[[125 143 128 123 119 110]
 [132 118 134 147 132 139]
 [122 125 118 145 133 137]
 [131 141 133 113 115 109]
 [130 123 129 148 129 134]
 [134 129 137 108 124 122]
 [118 143 116 115 124 114]
 [119 129 115 110 137 132]
 [133 119 128 145 131 141]
 [123 116 123 116 142 143]
 [126 112 123 135 141 150]]
=>
[[118 143 116 115 124 114]
 [119 129 115 110 137 132]
 [122 125 118 145 133 137]
 [123 116 123 116 142 143]
 [125 143 128 123 119 110]
 [126 112 123 135 141 150]
 [130 123 129 148 129 134]
 [131 141 133 113 115 109]
 [132 118 134 147 132 139]
 [133 119 128 145 131 141]
 [134 129 137 108 124 122]]

[[136 151 132]
 [129 102 115]]
=>
[[129 102 115]
 [136 151 132]]

[[137 118 126 147 124]
 [128 115 122 147 126]
 [127 111 119 150 122]
 [118 115 120 143 120]]
=>
[[118 115 120 143 120]
 [127 111 119 150 122]
 [128 115 122 147 126]
 [137 118 126 147 124]]

[[118 115 155 119 132 133 113 114]
 [126 124 136 115 124 130 118 115]
 [104 118 140 125 138 114 135 123]
 [132 109 140 135 126 126 121 132]
 [121 124 136 124 121 125 123 117]
 [111 122 140 114 144 117 104 116]
 [112 100 141 132 141  98 130 132]
 [130 136 128 128 140 128 120 136]]
=>
[[104 118 140 125 138 114 135 123]
 [111 122 140 114 144 117 104 116]
 [112 100 141 132 141  98 130 132]
 [118 115 155 119 132 133 113 114]
 [121 124 136 124 121 125 123 117]
 [126 124 136 115 124 130 118 115]
 [130 136 128 128 140 128 120 136]
 [132 109 140 135 126 126 121 132]]

[[128 138 127]
 [111 125 106]
 [130 136 132]]
=>
[[111 125 106]
 [128 138 127]
 [130 136 132]]

[[112 102 114 141 141 118 123 119  99 148 118 144]
 [135 142 129 145 137 133 113 118 141 142 139 108]
 [146 138 129 139 138 144 124 117 152 144 125 125]
 [130 113 132 156 121 113 126 120 111 140  99 128]]
=>
[[112 102 114 141 141 118 123 119  99 148 118 144]
 [130 113 132 156 121 113 126 120 111 140  99 128]
 [135 142 129 145 137 133 113 118 141 142 139 108]
 [146 138 129 139 138 144 124 117 152 144 125 125]]
